In the rows, zero is written as 128.
Each row of numbers stands for one object and depends on some of the facts below. Use the named rows to name the rest.

Some rows with their names:
gufu: [ 97 126 114 122 117  99 174  98 197 117 113 143  83 174 141 138 144  90
 138 144 117 160  64 146 153 149 125 161 139  55 111 106 128 140 155 158
 134 163 108 148 112 104 152 131]
nepa: [141 103 114 174 114 104  77 151 200 118 130 160 157 179 141 158 147  73
  78 111 123 162  96 108 115  90 101 159 135  36 142 161 117 157 158 119
 145 141 120 151  95 107 178 166]
pimes: [156 136 149 116 117 103 188 129  49 133 116  86 175 178 124 159 157 203
 150 103 100  88  94 128 134 122 154 161  67 218 102 170 128  98  58  88
  70 120 105 135 152 166 162  90]
flirek: [163 139 134 126 118 153 137 154  49 142 159 107 175  97 118 160 135 205
  88 102  89  87 173  93 109  90 127 126  79 217 131 170 130 118  69  78
 111  85 104 152 150 167 175 130]
rosi: [148 136 155 113 119 129 172 127  71 119 120 103 170 109 112  96 124 189
 161 103 142 130  97 154 140 162 153 133  86 208 149 111 141  98  64 135
  80 143 122  79 148 159  93  83]
soril: [154 140 162 115 118 136 169 141  52 120 115  88 174 123 120 128 111 187
 131 103 132 100  94 125 134 153 156 134  84 209 103 136 134  97  83 122
  76 156 115  60 144 155  77 136]
vosem: [124 133 115 129 121 102  78 123 192 133 156 150 115 147 140 159 161  78
 131 133 143 108 160  89 110  98 103  86 161 190 151 144 141 154 151  81
 162 100 164 151  95  91 155 153]
zitul: [105 147 122 114 149 136 126 159 155 122 127 103  98 102 142 101 127  74
 154 141 146 102 148 151 144 121 155  82  68 221 106 101 140 105 135 155
 166 149 157 134 146 133  90  87]
zabron: [135 139 140 120 130 142  59 135 140 122 160 149 148  98 136 102 132  71
 149 131 144  93 171  91 110 109 115  82 170 173 159 135 140 149 144  93
 164 123 165 144 101  93  71 161]
brotum: [145 139 133 147 151 151  66 160 182 135 121 150 153 123 139 106 100  70
 110 127 151 132 162 162 128 112 149  86 106  57 112 109 114 136 145 131
 167  91 166  95 150 144 156 163]
sapla: [102 146 129 114 147 125 151 151 134 121 124  91  88  99 140  95 129  76
 171 143 146  95 132 143 143 144 155  84  76 218 107  97 144 101 128 154
 166 157 150 127 142 122  64  79]
vibrul: [162  88 127 112 182 152 163  56 145 133 120 161 124 111  84 165  92 202
  73 143 154 200 158 161 126 172 103 164 190  37 182  90 109 155 156 144
  72  61 170  44 157  94 183  96]
tuvo: [146 136 155 113 120 128 169 134  88 119 120 105 165 111 116  96 124 174
 163 105 145 128  98 154 141 160 155 130  86 198 146 105 141  99  72 139
  83 142 127  80 147 155  87  88]
drudrus: [142  96 131 116 113 120 172  62  67 120 127 152 157 120 100 153 134 204
 101 113 104 180  94 107 116 149 103 166 171  66 170 141 131 134 123 133
  72 142 104 138 113 139 156 130]
belak: [119 101 128 114 120 149  77  92 188 116 138 158  93  96 106  85  94 124
 111 145 147 185 131 129 114 164 101 157 186  36 172  92 127 151 153 161
 126 151 148  93 105 103  69 159]
stega: [ 99 147 111 112 157 109 142 156 104 141 113  83  87 146 142 162 148  79
 136 148 136  92 127 109 132 119 153  87  98 216  86 103 131 115 153 145
 163 139 142 135 134  97 122 127]
votra: [117 127 142 169 126 150 101 156 186 118 117 158 139 120 144  84  94  71
  93 132 110 141 143 161 148 113 149 104 127  39  98 147 111 151 158 145
 163 155 114 140 145 152 151 166]
lubu: [110 145 132 114 126 129 123 153 166 124 118 101  96 101 136  79 118  80
 170 135 150  89 108 141 132 153 147 109 116 127 131  97 142 103 110 156
 156 152 134 110 130 134  61 126]

Some facts about the objects:
{vepem,grekos,pliplim,plefodus,klame,duplom,fege,mudrek,vigi,staples,puzam,ratis,rakofek,drudrus,kodar,gasti,ruze,plemafa,skagek,vuzem,dresam,kepu,zaflik,toron,draskil,vozakun,ridrufi,mogros,skeba,lalon,doski,vupar,klimu,flebo,stega,graskim,kopi,laragam,brefus,kofol,fleflan,tasor,mozan,breflus,raseru,stelam,klovek,troruk,vibrul,trivol,nedil,gugretre,truta,vizer,skeskul,lufun,plezik,bresto,tedrum,vuflegro,brizam,gufu,skupladro,flirek,sezun,klukar,rigres,flidesker,magen,liplugrer,luplusta,flezas,trages,flega,roflim,skubostel,zopleda,vosem,beza,vifli,driskikos,flastibin,selim,fulen,piran,laluk,stuzak,leston,tekla,tredize,moren,muskol,sizal,skestor,gube,negu,gregrak,vomir,pabin,beper,sumobra,pimes,regrir,gribam,lefem,drelu,lastok,nepa,kuvek,drodem,ferotak,giklir,lemek,flusi,biflo,vustuklos,gelafo,tridu,kiklu,breplo,zesisi,loneme,genel,skopur,bragrul,skabru,fubru,badral,drifus} ψ 445
{klevem,stutaskek,belak,seduk,fedrok,stopes,zibrum,muflo,gigro,veko,foflaste,klaran,lubu,vipem,plaflo,dreva,bribi,mulepo,lugrir,plapobal,troflas,duguk,kavo,debo,plugufla,dastatam,bive,zabron,tarone,bedras,samo,meflosil,tuvo,gaklil,larer,brodes,vivevi,luplos,dabrik,brotrar,suril,posun,klebil,druzo,fizol,flipe,lufe,mumisik,drevem,subrun,gestek,lese,trofugrok,rosi,stoflon,sibigi,votra,lugrok,safoni,draple,brasker,fuzer,zaze,soskove,vige,grepum,stigruk,brotum,dremuzel,sapla,plafas,grutun,kobro,fozos,dafes,niti,zitul,sava,beka,stavetre,soril,bobir,treri,trobri} ψ 888
[vepem,klame,kodar,kepu,foflaste,doski,vipem,bribi,kofol,tasor,plugufla,klovek,samo,lufun,plezik,tedrum,brizam,flirek,sezun,druzo,magen,lufe,gestek,selim,votra,leston,lugrok,tredize,safoni,fuzer,brotum,dremuzel,nepa,kuvek,flusi,tridu,kiklu,zesisi,skabru] α 946
[klevem,pliplim,belak,plefodus,fedrok,duplom,stopes,vigi,staples,rakofek,drudrus,muflo,ruze,vuzem,zaflik,lalon,lubu,vupar,klimu,mulepo,troflas,fleflan,kavo,breflus,stelam,tarone,vibrul,gugretre,meflosil,tuvo,gaklil,vivevi,dabrik,vuflegro,gufu,suril,posun,rigres,liplugrer,luplusta,fizol,flega,mumisik,skubostel,zopleda,lese,trofugrok,rosi,stoflon,driskikos,laluk,stuzak,moren,draple,sizal,skestor,brasker,gube,gregrak,sapla,regrir,kobro,drodem,giklir,dafes,niti,bragrul,bobir,treri,badral] α 104
[grekos,seduk,skagek,veko,ridrufi,mogros,klaran,stega,graskim,duguk,debo,bedras,troruk,trivol,nedil,vizer,brodes,klebil,flipe,drevem,vifli,flastibin,muskol,drelu,ferotak,gelafo,loneme,sava,genel,beka,stavetre,soril] α 850
[stutaskek,mudrek,gasti,flebo,kopi,plapobal,luplos,subrun,piran,negu,vomir,zaze,vige,beper,plafas,pimes,vustuklos,fubru] α 867
[fege,puzam,ratis,zibrum,toron,draskil,vozakun,roflim,beza,lefem,lastok,zitul,skopur,drifus,trobri] α 185
[gigro,plemafa,skeba,plaflo,laragam,lugrir,dastatam,raseru,zabron,skupladro,klukar,flezas,vosem,fulen,tekla,soskove,pabin,sumobra,grepum,grutun,fozos,breplo] α 747
[dresam,dreva,brefus,mozan,bive,truta,skeskul,larer,brotrar,bresto,flidesker,trages,sibigi,stigruk,gribam,lemek,biflo] α 35
vepem ε [biflo,raseru]
klevem ε [kopi]
seduk ε [foflaste,troflas]
stopes ε [lufun,gregrak]
fege ε [fizol,samo]
vigi ε [kofol]
puzam ε [rigres,kofol,graskim]
drudrus ε [zaze,breflus]
kodar ε [brotum,klebil,larer]
gigro ε [plefodus,sapla]
ruze ε [biflo]
vuzem ε [lugrok,selim,brotrar,flidesker,dabrik]
draskil ε [dresam]
vozakun ε [safoni,staples,stuzak]
ridrufi ε [nepa,lalon,vosem]
klaran ε [piran,stega,stoflon]
doski ε [tridu,lalon]
dreva ε [piran,samo]
laragam ε [vomir,klebil,belak]
plapobal ε [vupar]
duguk ε [lubu,grepum,bribi]
kavo ε [vifli,badral,stutaskek]
mozan ε [zaze,vustuklos,negu]
dastatam ε [badral,gufu]
stelam ε [duplom,vustuklos,lugrir]
bive ε [plezik,fleflan,laluk,fulen,brizam]
vibrul ε [loneme,klebil]
trivol ε [bobir,skabru]
truta ε [klebil,subrun,flezas]
tuvo ε [lefem,vizer,genel]
gaklil ε [duplom,tridu]
vivevi ε [kopi,stigruk]
bresto ε [kuvek,flipe]
tedrum ε [drodem,beka,pliplim]
flirek ε [kuvek]
sezun ε [klukar]
druzo ε [sapla,grekos]
liplugrer ε [skagek]
trages ε [klebil,gasti,soskove,stigruk]
flega ε [bobir,luplusta]
lufe ε [lese,vupar]
mumisik ε [klame,kobro]
zopleda ε [gugretre]
beza ε [veko]
gestek ε [lugrok,debo,skubostel,vupar]
trofugrok ε [suril,gugretre]
rosi ε [lufun,gelafo]
driskikos ε [mulepo]
flastibin ε [dabrik]
leston ε [meflosil,klovek,mudrek]
tredize ε [fedrok,plezik,mulepo,raseru,plemafa,zaflik]
moren ε [nepa]
draple ε [soskove,stigruk]
brasker ε [votra,larer]
gube ε [stavetre,klame,gugretre]
pabin ε [lalon]
vige ε [veko,beka]
beper ε [staples,graskim]
sumobra ε [fedrok,bobir]
dremuzel ε [plezik]
plafas ε [kuvek,posun]
pimes ε [mudrek,duplom,biflo]
regrir ε [belak,flebo,larer]
gribam ε [lese,posun]
ferotak ε [fuzer,bedras]
flusi ε [klebil,plemafa]
fozos ε [lemek,skeba]
dafes ε [lubu,drevem]
kiklu ε [rakofek,lemek]
niti ε [breplo,drevem,kepu]
bragrul ε [plezik,gufu,lalon,muflo]
soril ε [breplo,mudrek,giklir]
treri ε [brodes]
drifus ε [staples,plaflo,sava]
trobri ε [mogros,ratis]
[vepem,klevem,pliplim,plefodus,klame,vigi,staples,puzam,ratis,rakofek,ruze,kepu,zaflik,draskil,vozakun,klaran,lubu,doski,plaflo,kopi,laragam,lugrir,kofol,tasor,kavo,breflus,bive,tarone,trivol,tuvo,skeskul,lufun,dabrik,tedrum,sezun,suril,rigres,luplusta,fizol,roflim,skubostel,zopleda,beza,vifli,lese,trofugrok,rosi,laluk,lugrok,moren,muskol,sizal,sumobra,brotum,dremuzel,pimes,giklir,lemek,fozos,gelafo,tridu,kiklu,bragrul,skabru,soril,bobir,trobri] Ω b
[grekos,stutaskek,belak,seduk,fedrok,mudrek,drudrus,kodar,muflo,vuzem,foflaste,mogros,skeba,lalon,klimu,vipem,dreva,bribi,graskim,fleflan,duguk,debo,samo,troruk,vibrul,gugretre,brodes,plezik,brizam,posun,klebil,flezas,flega,flipe,lufe,mumisik,drevem,stoflon,tekla,brasker,gube,negu,stigruk,plafas,lastok,nepa,kobro,ferotak,vustuklos,breplo,zesisi,beka,badral,drifus] Ω a
[duplom,stopes,dresam,vupar,troflas,mozan,dastatam,raseru,zabron,meflosil,luplos,vuflegro,skupladro,flirek,klukar,liplugrer,subrun,vosem,driskikos,flastibin,stuzak,draple,vomir,zaze,grepum,lefem,drelu,drodem,biflo,niti,genel,skopur,stavetre,fubru] Ω c
[fege,zibrum,gigro,skagek,flebo,brefus,plugufla,stelam,klovek,vizer,larer,vivevi,brotrar,bresto,gufu,druzo,magen,trages,votra,fulen,piran,tredize,safoni,grutun,gribam,kuvek,flusi,dafes,loneme,sava,treri] Ω e
[gasti,plemafa,veko,toron,ridrufi,mulepo,stega,plapobal,bedras,nedil,truta,gaklil,flidesker,gestek,selim,sibigi,leston,skestor,gregrak,fuzer,soskove,pabin,vige,beper,sapla,regrir,zitul] Ω d

Rows to name:
No name comes twice in this set of rows, the named rows included.
[162 105 160 158 115 153 133 146  48 117 150 157 174  99 116  90  95 199
  80 101  89 125 166 128 113 100 140 163 117  60 153 170 115 131  87  94
  79 146 104 135 143 169 146 166] => lufe
[146 136 147 112 118 113 181 137  53 139 112  85 173 168 119 161 146 204
 119 104 120 110  89 124 130 146 154 158  94 209  98 147 127  99  97 108
  76 124 109  93 149 147 159 123] => trivol
[121 148 129 150 153 147  93 161 140 128 127 123 152 113 143 121 115  70
 120 129 141  89 167 157 136  94 156  84  60 207  93 142 121 120 147 130
 169 125 158 140 150 143 142 141] => fuzer
[103 135 134 130 120 142 136 148 191 116 115 152  97 103 140  77  95  69
 134 142 118 135 104 158 150 145 143 137 134  47 114 109 121 137 150 161
 158 164 109 138 132 145  93 156] => zibrum
[133  99 160 125 122 138 181  97  85 116 120 155 175 132 131  84  97 168
 147 104  93 152 109 159 152 167 156 126 154  83 121 167 114 121 113  92
  79 149 106 125 154 147 140 158] => gigro
[140 142 116 171 117  99 118 160 201 134 114 143 151 184 145 160 160  68
 100 107 145 104  88 150 138  92 138 105  64 105 107 154 122 135 145 108
 161 114 149 145 118 118 182 150] => tridu
[103 145 103 144 172 108 146 158 170 138 139 110  85 138 142 132 157  78
 178 147 136  87 168 159 140 102 114  84  66 217  95 142 117 116 128 116
 169  73 138 153 159 151 154  66] => flidesker
[143 134 158 116 115  99 187  96 144 115 130 101 172 157 126 153 159 155
 155 101 144 140  68 145 154 145 158  87  55 223 125 128 147  98  72 121
  74 159 150 107 142 133 109  54] => gaklil
[131 145 133 114 119 146  50 137  84 119 156 109 119  98 128 136 115  81
 103 134 148  91 166  87 110 102 124  87 150 198 116 102 145 134 154 145
 156 157 162 118  95  94  54 157] => stavetre
[110 146 108 147 168 128 126 157 186 119 152 127  94 106 141  80 138  70
 179 136 147  85 170 160 141 111 138  85  67 220  96 124 120 105 116 131
 166  96 157 147 157 156  80  69] => sibigi
[163  93 150 113 141 151 133  71  57 118 159 153 171  94  86 160 106 202
  97 108 153 196 168 136 111 165 128  92 159 221 182  94 141 109 126 127
  75  78 168  54 143 108 140  68] => draple
[104 136 117 114 188 114 154 152 171 141 118 117  92 159 140 161 150  79
 159 148 143 154 162 154 139 152 152  81 143 210  97 110 116 138 147  92
 168  70 168 139 155  93 177 121] => plemafa
[144  99 142 119 116 129 152  73  66 122 120 141 166 140 106 161 113 200
  80 112 103 175  92  94 113 135 114 168 177  51 126 143 120 144 149 128
  74 151 105 119 105 117 145 160] => ferotak
[113 145 121 144 123 153 159 159  48 141 114 117 160 105 144  92  96 172
 113 139  88  72 165 152 131  98 141 161 124  53  92 172 111 149 134 112
 164 147 105 150 157 168 172 166] => kuvek
[116  98 113 160 164 149 137 138 194 115 133 161  88 107 120  78  94  78
 173 143 135 181 168 161 152 163 113 113 162  40 117 102 110 143 150 149
 146  93 141 124 157 159 135 126] => larer

Now the same objects, written a new way:
Known rows:
roflim: [111 140 124 121 109  95 130  95  97 119  97 133 123 107]
treri: [147 123 151 119 138 129  82 136 132 148 124 137 125 152]
brotrar: [130 118 132 133  94 112 160  85  97 128 134 141 120 130]
stega: [107 123 139 134  95 121 150  88 120 104 130 119 147 115]
stelam: [144 132 158 130 141 113  77 147 134 129 128 121 122 142]
drodem: [109 139 108 108 120 110 148  96 119 109 109 122 133 103]
tarone: [115 136 116 115 104 110 138  89 103 137  89 151 119 119]
tekla: [119 133 126 109 110  84 147  87 104 117 123 114 109 115]
rigres: [111 141 123 120 108  95 129  95 101 121  93 132 122 107]
drelu: [ 86 134 116 121 120 120 152  93 115 105 120 127 142 109]
klimu: [116 137 123 117 107 102 137  93 110 114 103 125 129 107]
fizol: [114 135 116 115 105 109 139  89 103 137  88 151 118 119]
plafas: [140 135 136 120 155 124  88 148 133 148 120 147 111 151]
plapobal: [153 123 146 119 144 135  94 143 145 140 137 133 123 153]
dresam: [107 132 110 120 127 105 161  96 100 106 140 124 125 112]
flega: [132 136 145 119 157 112  73 148 129 131 123 124 122 138]
trivol: [104 135 152 137 158 114  70 144 114 133 124 137 125 144]
zabron: [116 131 102  96 120 108 168  83 115 129 124 132 110 123]

Name these rows:
No name comes twice in this set of rows, the named rows included.
[115 138 124 112 113  93 122  95  96 123  98 128 123 108] => kopi
[154 122 146 116 142 136  93 140 143 141 137 132 126 152] => vige
[117 146 150 151 161  96  91 158 122 130 131 138  97 150] => doski
[134 121 132 107  98 111 138  85 116 111 124 109 142 108] => gasti
[137 118 156 130 141 126  91 132 123 145 145 139 119 161] => druzo
[132 100 154  49 176 103  12 108  76 160 149  95 143 144] => laragam
[132 127 139 118  95  86 147  85 108 116 129 109 112 117] => fulen
[124 132 114 113 105 115 149  90 111 131 101 145 122 119] => stutaskek
[115 135 135 123 174 117  96 150 131 122 151 122 119 144] => flirek
[128 130 139 132 159 113  93 143 104 148 137 153 103 158] => bive
[120 127 127  98 112  88 137  81  98 121 126 111 117 114] => flezas
[138 110 129  91 100 114 147  72 112 133 138 118 126 128] => soskove
[144 127 159 127 142 114  74 143 128 129 132 119 127 141] => fege

The same objects again, as new rows of numbers:
Some rows with their names:
beka: [109  34 154 131 113 127  98 134 128 112 106 177 101 152]
bive: [126 167 103 110 130 172 114 142 105 165 171 119  83 139]
fubru: [173 158 145  82 143 147  98 121  89 147 100 135 123 114]
breflus: [103 121 162 100 114 135 121 114 104 139  64 135 141 116]
safoni: [106 103 192 142  94 127 119 135 115 107  93 179 121 208]
meflosil: [135 125 145  71 143 149 100 113  71 131  79 179 132 132]
niti: [183 160 129  70 145 148 111 139  81 152 177 153  98 125]
fuzer: [131 156 167 111 133 139 175  61 106 113  98 194 172 180]
skopur: [177 161 146  98 141 153  98 118  91 128 101 126 127 122]
trobri: [165 191 111 117  95 218 212 120 104 142 168 142 137 140]
negu: [118  87 147 149  94 152 123 124 137 147  57 160 126 152]
skabru: [121 134 193 114 115 118 129 115  92 116  75 133 160 168]
nedil: [150 113 148  91 153 117 125  96 114 134 136 127 138  98]
sibigi: [119 145  90 106 153 152 111 108 102 156 132 139 105 139]
vizer: [111  78 169 123 101 182 136 106 140 135  78 152 154 133]
genel: [148 112 161  68 152 168 106  87  92 130  79 148 167 108]
piran: [108 115 172 144  90 158 112 115 139 141  55 160 114 142]
gufu: [106  95 164 126  92 159 119 127 126 150  60 152 129 143]

Rows to name:
No name comes twice in this set of rows, the named rows included.
[100 135 152  97 106 160 148 103 100 131  86 175 133 135] => suril
[154 144 149  93 136 173 109  99  87 119  50 145 157 131] => lefem
[158 167 143 113 113 136 130 143 109 154 154 106 101 111] => pimes
[172 185 125 121 104 191 180 130 111 152 156 105 139 124] => draskil
[146 103 162 150  98 140 147 141 128 130 145 179 124 213] => vipem
[160 169 166 116 114 120 149 150  93 125 190 135 115 178] => dremuzel
[100  71 175 125 102 149 109 119 128 110 102 180 108 148] => sava
[170 149 150  73 147 144  99 118  88 153 109 139 129 113] => vuflegro
[144 128 184 145  98 142 135 141 127 137 121 138 136 189] => magen
[146 148 136 101 115 127 133 149  96 148 180 135  86 126] => rosi
[102 106 170 101 118  99  89 133  93 131  63 124 119 116] => pliplim
[124 155 139 119  99 214 189  87 106 135  54 141 185 131] => ratis

